Below is a small trained network, with its code and all its weights. Each question gives an input and a target symbol and asks what happens when units are switched off, that is, made to give their printed mean instead of their output.

import numpy as np


def w(rows, s, z=0):
    codes = np.array(rows[::2]) - 128.0
    scale = np.full(codes.shape[1], s)
    scale[-1] = z or s
    return codes * scale


def norm(h):
    return h / np.sqrt((h * h).mean(-1, keepdims=True) + 1e-5)


def softmax(a):
    e = np.exp(a - a.max(-1, keepdims=True))
    return e / e.sum(-1, keepdims=True)


def log_softmax(a):
    a = a - a.max(-1, keepdims=True)
    return a - np.log(np.exp(a).sum(-1, keepdims=True))


def net(x, mask):
    ids = ['βγδελξπστφψω'.index(c) for c in x.split()]
    T = len(ids)
    res = E[ids] + P[:T]
    u = 0
    for l in range(3):
        r = norm(res)
        for j in range(2):
            rows = slice(3 * j, 3 * j + 3)
            q, k, v = (r @ M[l][rows].T for M in (Q, K, V))
            z = softmax(np.where(np.tri(T) > 0, q @ k.T / 3**0.5, -1e9)) @ v
            o = O[l][rows]
            res = res + np.where(mask[u + j], z, o[:, -1]) @ o[:, :-1]
        u += 2
    return log_softmax(norm(res)[-1] @ U[:, :-1].T + U[:, -1])


Q, K, V, O = {}, {}, {}, {}
E = w([
[91,125,195,126],'β',
[149,132,253,149],'γ',
[45,89,177,149],'δ',
[54,43,193,135],'ε',
[34,76,185,149],'λ',
[84,125,200,173],'ξ',
[172,114,190,109],'π',
[225,190,212,8],'σ',
[108,90,135,63],'τ',
[34,163,121,117],'φ',
[139,39,110,154],'ψ',
[150,128,135,202],'ω',
],0.017)
P = w([
[77,43,193,69],'0',
[100,59,193,108],'1',
[100,71,171,103],'2',
[12,58,119,146],'3',
[107,137,157,164],'4',
[3,127,94,135],'5',
[4,144,76,173],'6',
[4,187,53,127],'7',
[44,224,83,108],'8',
[25,215,127,144],'9',
],0.0067)
Q[0] = w([
[251,119,129,103],'0.h0',
[183,45,125,38],'0.h0',
[120,114,82,158],'0.h0',
[221,181,149,110],'0.h1',
[47,175,113,85],'0.h1',
[242,206,124,169],'0.h1',
],0.011)
K[0] = w([
[165,50,145,62],'0.h0',
[131,58,165,104],'0.h0',
[208,140,194,195],'0.h0',
[184,133,179,77],'0.h1',
[62,117,107,65],'0.h1',
[38,154,254,100],'0.h1',
],0.0095)
V[0] = w([
[243,184,28,124],'0.h0',
[151,181,220,139],'0.h0',
[125,128,106,131],'0.h0',
[91,132,254,67],'0.h1',
[74,25,89,58],'0.h1',
[77,7,70,195],'0.h1',
],0.0087)
O[0] = w([
[199,109,20,138,9],'0.h0',
[177,191,252,144,149],'0.h0',
[31,138,94,101,121],'0.h0',
[22,84,152,109,186],'0.h1',
[154,110,254,126,163],'0.h1',
[218,202,241,141,176],'0.h1',
],0.0078,0.015)
Q[1] = w([
[199,174,141,107],'1.h0',
[125,192,162,83],'1.h0',
[137,8,84,140],'1.h0',
[253,177,68,73],'1.h1',
[102,129,209,77],'1.h1',
[142,157,122,181],'1.h1',
],0.011)
K[1] = w([
[6,108,109,142],'1.h0',
[40,144,119,206],'1.h0',
[163,91,112,84],'1.h0',
[152,105,212,100],'1.h1',
[129,184,125,157],'1.h1',
[128,125,139,107],'1.h1',
],0.012)
V[1] = w([
[79,87,104,107],'1.h0',
[174,142,3,58],'1.h0',
[123,147,81,177],'1.h0',
[134,87,20,140],'1.h1',
[126,230,177,80],'1.h1',
[173,148,81,56],'1.h1',
],0.012)
O[1] = w([
[197,111,210,84,126],'1.h0',
[90,146,239,26,4],'1.h0',
[80,199,189,212,92],'1.h0',
[117,214,178,188,38],'1.h1',
[17,98,71,18,170],'1.h1',
[1,76,241,26,70],'1.h1',
],0.0067,0.024)
Q[2] = w([
[109,6,152,183],'2.h0',
[150,156,128,121],'2.h0',
[132,159,146,169],'2.h0',
[83,156,135,183],'2.h1',
[85,124,136,130],'2.h1',
[88,102,73,106],'2.h1',
],0.017)
K[2] = w([
[139,254,60,165],'2.h0',
[196,39,194,126],'2.h0',
[219,27,174,136],'2.h0',
[49,154,97,137],'2.h1',
[58,216,81,123],'2.h1',
[203,204,35,145],'2.h1',
],0.0083)
V[2] = w([
[36,176,218,200],'2.h0',
[249,1,178,116],'2.h0',
[151,102,172,176],'2.h0',
[161,195,114,217],'2.h1',
[66,206,223,150],'2.h1',
[10,110,120,201],'2.h1',
],0.0096)
O[2] = w([
[79,109,214,205,85],'2.h0',
[240,43,142,130,212],'2.h0',
[186,220,160,175,159],'2.h0',
[194,152,192,255,83],'2.h1',
[200,202,123,78,1],'2.h1',
[93,127,173,157,239],'2.h1',
],0.0093,0.0077)
U = w([
[119,143,170,93,43],'β',
[142,47,116,141,254],'γ',
[111,162,136,184,133],'δ',
[160,99,177,116,6],'ε',
[114,173,174,173,98],'λ',
[96,159,250,242,50],'ξ',
[124,94,111,173,191],'π',
[139,95,84,56,63],'σ',
[146,61,141,90,44],'τ',
[31,167,109,112,192],'φ',
[238,95,143,140,93],'ψ',
[196,154,2,191,136],'ω',
],0.011,0.007)

Each question gives the input, a string of symbols that net reads in full, and the target symbol t.
The units are the heads (3 rows each of Q, K, V and O). Each row of codes is followed by its name. A weight is (code - 128) times the scale printed after its matrix; where a second scale follows, it is the last column's (O and U).
mask holds one flag per head, layer by layer. A switched-off head (its flag False) gives its mean, the last column of its rows in O, instead of its output. The means were averaged over made-up inputs and are rounded, as every weight is.
A unit's drop is (log p(t) with every unit on - log p(t) with that unit switched off) / (log p(t) with every unit on - log p(t) with every unit switched off).
The circuit of an input: a set's keep is (log p(t) with only the set's units on - log p(t) with every unit switched off) / (log p(t) with every unit on - log p(t) with every unit switched off). Starting from all 6 units, units are removed one at a time, each time the one whose removal leaves the highest keep (on an exact tie, the one counted first), for as long as the keep stays at least 0.8.
circuit, biggest first: the units of the circuit, biggest drop first
unit that matters most: the unit with the biggest drop
heads that matter: for each layer, one digit per head in row order, 1 if its drop is at least 0.15 and else 0, layers parted by /
input φ ω φ ξ ξ ω β ω ξ, target ω: circuit, biggest first	[0.h0; 0.h1]
input φ ξ λ ξ φ φ β, target φ: unit that matters most	2.h0
input ξ σ τ π ξ ε γ ω φ, target ω: circuit, biggest first	[0.h0; 0.h1]
input β γ ξ ψ φ, target ψ: circuit, biggest first	[0.h1; 2.h0]
input ε ξ β ξ ω ω λ ω β, target ω: heads that matter	00 / 00 / 00
input τ φ φ ψ ξ τ φ δ, target φ: heads that matter	00 / 01 / 10
input τ φ ε σ ξ ξ τ β δ ξ, target ξ: heads that matter	11 / 00 / 10
input ε β ξ λ δ, target ξ: circuit, biggest first	[2.h0; 0.h0]
input ω φ ξ ξ ω φ ω δ δ, target ω: heads that matter	11 / 00 / 00
input ξ β ε σ ξ β ξ φ ξ σ, target φ: circuit, biggest first	[0.h1; 2.h0]
input β ω ω, target ω: circuit, biggest first	[0.h1; 2.h0]
input ψ ψ ξ γ, target ψ: circuit, biggest first	[0.h1; 2.h1]
input β β ω β ψ ω ξ, target ω: circuit, biggest first	[0.h1; 0.h0]
input β ξ β ξ φ π φ τ, target φ: heads that matter	00 / 00 / 10
input σ ω ξ τ β π ω ω π δ, target ω: circuit, biggest first	[0.h1]
input γ σ β ω π σ ψ ψ β, target ψ: heads that matter	01 / 00 / 00
input ξ ξ δ, target ξ: heads that matter	11 / 00 / 10
input δ φ ω π ω ψ, target ω: circuit, biggest first	[0.h1; 0.h0]
input δ ε π φ ξ φ ε ε, target φ: heads that matter	00 / 00 / 10
input φ σ φ, target φ: heads that matter	00 / 01 / 10
